Here is a tiny trained network, its code and every weight. The questions are about switching its units off for an input and a class, where a switched-off unit gives its printed mean instead of its output.

import numpy as np


def w(rows, s, z=0):
    codes = np.array(rows[::2]) - 128.0
    scale = np.full(codes.shape[1], s)
    scale[-1] = z or s
    return codes * scale


def f(y):
    return np.maximum(y, 0)


def log_softmax(a):
    a = a - a.max(-1, keepdims=True)
    return a - np.log(np.exp(a).sum(-1, keepdims=True))


def net(x, mask):
    res = np.array(x, float).reshape(1, 7) / 4 @ E
    y = f(res @ A[0][:, :-1].T + A[0][:, -1])
    res = res + np.where(mask, y, B[0][:, -1]) @ B[0][:, :-1]
    return log_softmax(res[-1] @ U[:, :-1].T + U[:, -1])


A, B = {}, {}
E = w([
[83,113,211,101,104,71,140,164],'x0',
[74,97,67,152,166,162,159,56],'x1',
[149,216,132,74,1,140,75,21],'x2',
[39,148,137,66,144,73,90,192],'x3',
[170,99,191,216,149,118,115,137],'x4',
[75,94,125,80,170,239,139,164],'x5',
[131,61,148,93,109,112,249,79],'x6',
],0.0094)
A[0] = w([
[108,117,57,77,105,156,108,100,226],'n1',
[174,123,174,122,151,91,56,138,168],'n2',
[105,159,92,163,123,115,108,87,102],'n3',
[135,104,108,143,84,135,167,93,133],'n4',
[159,111,167,247,83,94,117,123,241],'n5',
[141,150,91,116,60,126,144,59,254],'n6',
[93,78,111,165,163,144,119,137,198],'n7',
[132,90,108,146,215,214,148,160,157],'n8',
[65,96,127,67,138,56,154,169,207],'n9',
[109,210,61,81,115,186,146,114,245],'n10',
],0.012,0.0035)
B[0] = w([
[87,164,139,108,91,139,30,58,216],'n1',
[75,186,97,166,64,122,107,254,205],'n2',
[100,136,96,173,117,94,148,126,173],'n3',
[170,139,177,143,201,148,122,111,187],'n4',
[160,224,32,236,142,93,203,182,243],'n5',
[212,142,89,106,147,136,87,78,241],'n6',
[23,81,127,137,200,152,134,170,205],'n7',
[74,41,134,216,165,211,101,129,246],'n8',
[137,106,232,94,148,31,137,142,241],'n9',
[108,130,148,53,138,148,38,67,241],'n10',
],0.0095,0.012)
U = w([
[153,143,193,107,184,43,164,149,252],'0',
[138,140,97,83,93,134,72,11,157],'1',
[228,171,87,168,211,130,192,83,40],'2',
[174,169,143,70,110,185,71,184,94],'3',
[132,193,41,200,61,101,181,187,18],'4',
[66,69,120,202,211,196,160,129,161],'5',
],0.011,0.0017)

Each question gives the input, the list of numbers given to net, and the class t.
The units are the neurons (one row each of A and B). Each row of codes is followed by its name. A weight is (code - 128) times the scale printed after its matrix; where a second scale follows, it is the last column's (A, B and U).
mask holds one flag per neuron, in row order. A switched-off neuron (its flag False) gives its mean, the last column of its row in B, instead of its output. The means were averaged over made-up inputs and are rounded, as every weight is.
A unit's drop is (log p(t) with every unit on - log p(t) with that unit switched off) / (log p(t) with every unit on - log p(t) with every unit switched off).
The circuit of an input: a set's keep is (log p(t) with only the set's units on - log p(t) with every unit switched off) / (log p(t) with every unit on - log p(t) with every unit switched off). Starting from all 10 units, units are removed one at a time, each time the one whose removal leaves the highest keep (on an exact tie, the one counted first), for as long as the keep stays at least 0.8.
units of the circuit, in order: the units of the circuit, biggest drop first
k most important neurons: the k neurons with the biggest drops, biggest first
drop of u: that unit's drop, to one decimal
input [2,-2,-8,-2,-5,-4,8], class 0: units of the circuit, in order	n9
input [2,1,4,2,1,8,-7], class 1: units of the circuit, in order	n10, n1
input [6,-5,-1,-5,-1,4,-8], class 4: 2 most important neurons	n10, n2
input [4,2,3,7,-4,1,-4], class 1: units of the circuit, in order	n1, n10
input [-3,6,-4,8,-4,-4,1], class 0: 2 most important neurons	n9, n8
input [-8,-2,6,-7,-1,-5,4], class 2: 2 most important neurons	n5, n4
input [8,-1,-8,-6,-7,-7,-5], class 4: 2 most important neurons	n5, n10
input [0,8,-5,-7,4,-8,2], class 2: 3 most important neurons	n5, n4, n2
input [-7,-4,-5,-2,8,-2,-3], class 4: 2 most important neurons	n5, n2
input [5,-7,-2,4,-8,-3,-5], class 0: drop of n9	1.4
input [-4,5,2,7,1,7,-2], class 1: drop of n10	1.5
input [3,4,4,2,6,-2,2], class 4: drop of n5	0.2
input [2,4,2,-4,3,-2,1], class 2: drop of n10	0.0
input [-7,5,-3,0,3,-6,-6], class 4: most important neuron	n5
